Below is a small trained network, with its code and all its weights. Each question gives an input and a target symbol and asks what happens when units are switched off, that is, made to give their printed mean instead of their output.

import numpy as np


def w(rows, s, z=0):
    codes = np.array(rows[::2]) - 128.0
    scale = np.full(codes.shape[1], s)
    scale[-1] = z or s
    return codes * scale


def norm(h):
    return h / np.sqrt((h * h).mean(-1, keepdims=True) + 1e-5)


def softmax(a):
    e = np.exp(a - a.max(-1, keepdims=True))
    return e / e.sum(-1, keepdims=True)


def log_softmax(a):
    a = a - a.max(-1, keepdims=True)
    return a - np.log(np.exp(a).sum(-1, keepdims=True))


def net(x, mask):
    ids = ['αεθλπστφψ'.index(c) for c in x.split()]
    T = len(ids)
    res = E[ids] + P[:T]
    u = 0
    for l in range(2):
        r = norm(res)
        for j in range(3):
            rows = slice(4 * j, 4 * j + 4)
            q, k, v = (r @ M[l][rows].T for M in (Q, K, V))
            z = softmax(np.where(np.tri(T) > 0, q @ k.T / 4**0.5, -1e9)) @ v
            o = O[l][rows]
            res = res + np.where(mask[u + j], z, o[:, -1]) @ o[:, :-1]
        u += 3
    return log_softmax(norm(res)[-1] @ U[:, :-1].T + U[:, -1])


Q, K, V, O = {}, {}, {}, {}
E = w([
[125,126,102,93],'α',
[137,123,132,128],'ε',
[102,119,145,123],'θ',
[110,151,136,140],'λ',
[98,203,160,9],'π',
[127,141,114,146],'σ',
[139,130,137,133],'τ',
[145,124,109,90],'φ',
[135,125,135,135],'ψ',
],0.011)
P = w([
[42,153,4,97],'0',
[241,86,153,37],'1',
[236,93,174,48],'2',
[247,92,186,69],'3',
[230,100,190,68],'4',
[233,101,200,82],'5',
[231,105,211,85],'6',
],0.0013)
Q[0] = w([
[171,122,175,107],'0.h0',
[166,122,150,106],'0.h0',
[142,157,147,137],'0.h0',
[168,126,153,115],'0.h0',
[246,44,159,94],'0.h1',
[129,124,215,205],'0.h1',
[57,108,122,118],'0.h1',
[111,77,164,92],'0.h1',
[75,152,139,96],'0.h2',
[96,170,80,40],'0.h2',
[104,145,90,142],'0.h2',
[79,155,163,113],'0.h2',
],0.013)
K[0] = w([
[73,113,90,138],'0.h0',
[90,132,110,130],'0.h0',
[143,108,63,107],'0.h0',
[70,128,75,147],'0.h0',
[80,132,41,94],'0.h1',
[1,166,141,202],'0.h1',
[141,57,206,119],'0.h1',
[39,77,148,53],'0.h1',
[38,115,129,111],'0.h2',
[75,148,84,84],'0.h2',
[104,145,89,155],'0.h2',
[62,122,157,130],'0.h2',
],0.011)
V[0] = w([
[132,178,175,116],'0.h0',
[130,155,128,127],'0.h0',
[86,153,133,124],'0.h0',
[170,140,176,169],'0.h0',
[99,4,140,69],'0.h1',
[254,236,80,91],'0.h1',
[190,121,60,167],'0.h1',
[174,89,86,175],'0.h1',
[168,111,139,162],'0.h2',
[168,103,95,71],'0.h2',
[178,131,79,170],'0.h2',
[115,21,93,159],'0.h2',
],0.0042)
O[0] = w([
[65,165,125,97,119],'0.h0',
[133,128,129,108,142],'0.h0',
[124,105,152,102,197],'0.h0',
[109,188,156,121,1],'0.h0',
[199,62,133,163,159],'0.h1',
[7,221,4,222,104],'0.h1',
[6,93,103,152,52],'0.h1',
[52,84,147,136,31],'0.h1',
[65,138,86,91,129],'0.h2',
[64,166,175,166,196],'0.h2',
[72,120,175,81,75],'0.h2',
[151,185,142,85,79],'0.h2',
],0.0034,0.0016)
Q[1] = w([
[111,142,105,118],'1.h0',
[98,179,68,106],'1.h0',
[115,135,95,94],'1.h0',
[111,150,42,102],'1.h0',
[101,32,78,177],'1.h1',
[166,101,195,51],'1.h1',
[107,255,162,171],'1.h1',
[195,93,139,182],'1.h1',
[170,246,69,48],'1.h2',
[192,70,154,136],'1.h2',
[176,109,35,185],'1.h2',
[71,170,97,223],'1.h2',
],0.0083)
K[1] = w([
[126,133,142,168],'1.h0',
[133,140,163,224],'1.h0',
[154,105,184,190],'1.h0',
[114,123,180,198],'1.h0',
[54,76,23,118],'1.h1',
[143,59,200,87],'1.h1',
[165,255,191,231],'1.h1',
[87,137,149,90],'1.h1',
[157,190,58,21],'1.h2',
[198,102,183,151],'1.h2',
[185,100,58,178],'1.h2',
[51,172,46,248],'1.h2',
],0.0074)
V[1] = w([
[170,86,121,64],'1.h0',
[118,136,152,157],'1.h0',
[99,143,31,82],'1.h0',
[114,110,168,113],'1.h0',
[191,151,42,129],'1.h1',
[166,92,189,238],'1.h1',
[149,27,177,54],'1.h1',
[28,168,200,116],'1.h1',
[157,87,214,253],'1.h2',
[204,36,118,74],'1.h2',
[169,205,226,109],'1.h2',
[224,54,187,97],'1.h2',
],0.0024)
O[1] = w([
[168,94,149,97,193],'1.h0',
[114,144,144,163,86],'1.h0',
[92,135,52,79,229],'1.h0',
[154,129,142,143,121],'1.h0',
[139,174,223,168,173],'1.h1',
[86,48,105,161,2],'1.h1',
[2,107,122,93,205],'1.h1',
[180,126,49,91,85],'1.h1',
[110,80,5,30,9],'1.h2',
[113,231,63,129,240],'1.h2',
[9,104,91,133,153],'1.h2',
[72,200,34,107,219],'1.h2',
],0.0023,0.0008)
U = w([
[175,106,126,223,104],'α',
[57,67,85,50,115],'ε',
[202,74,177,77,175],'θ',
[192,237,169,172,70],'λ',
[79,212,168,19,33],'π',
[51,159,107,180,254],'σ',
[140,47,77,178,128],'τ',
[86,113,219,154,116],'φ',
[173,161,8,97,122],'ψ',
],0.011,0.004)

Each question gives the input, a string of symbols that net reads in full, and the target symbol t.
The units are the heads (4 rows each of Q, K, V and O). Each row of codes is followed by its name. A weight is (code - 128) times the scale printed after its matrix; where a second scale follows, it is the last column's (O and U).
mask holds one flag per head, layer by layer. A switched-off head (its flag False) gives its mean, the last column of its rows in O, instead of its output. The means were averaged over made-up inputs and are rounded, as every weight is.
A unit's drop is (log p(t) with every unit on - log p(t) with that unit switched off) / (log p(t) with every unit on - log p(t) with every unit switched off).
The circuit of an input: a set's keep is (log p(t) with only the set's units on - log p(t) with every unit switched off) / (log p(t) with every unit on - log p(t) with every unit switched off). Starting from all 6 units, units are removed one at a time, each time the one whose removal leaves the highest keep (on an exact tie, the one counted first), for as long as the keep stays at least 0.8.
units of the circuit, in order: the units of the circuit, biggest drop first
most important unit: the unit with the biggest drop
heads that matter: for each layer, one digit per head in row order, 1 if its drop is at least 0.15 and else 0, layers parted by /
drop of u: that unit's drop, to one decimal
input φ ψ ψ τ τ, target α: units of the circuit, in order : [0.h1 1.h2]
input α θ φ λ θ θ τ, target ψ: heads that matter : 000 / 001
input π λ τ, target λ: heads that matter : 010 / 000
input π λ θ λ θ ε ε, target λ: heads that matter : 010 / 000
input θ φ ψ π ψ φ, target λ: heads that matter : 011 / 111
input π θ ε, target λ: units of the circuit, in order : [0.h1 0.h2]
input λ λ θ τ, target π: units of the circuit, in order : [0.h1 1.h2 0.h2]
input α σ ψ, target ψ: heads that matter : 010 / 001
input φ φ α ψ ψ θ ψ, target α: heads that matter : 010 / 011
input α α φ ε, target ψ: units of the circuit, in order : [1.h2 0.h1]
input φ π θ ψ φ, target λ: heads that matter : 011 / 011
input ε θ α λ θ λ τ, target τ: heads that matter : 110 / 001
input ψ τ θ θ θ α φ, target ψ: units of the circuit, in order : [0.h1]
input λ θ ψ θ θ ψ τ, target π: most important unit : 1.h2
input π φ φ φ ψ τ ψ, target λ: drop of 0.h1 : 3.1
input ψ φ ψ, target ε: drop of 0.h1 : 0.6
input α θ ε θ λ α, target λ: drop of 1.h2 : 0.8
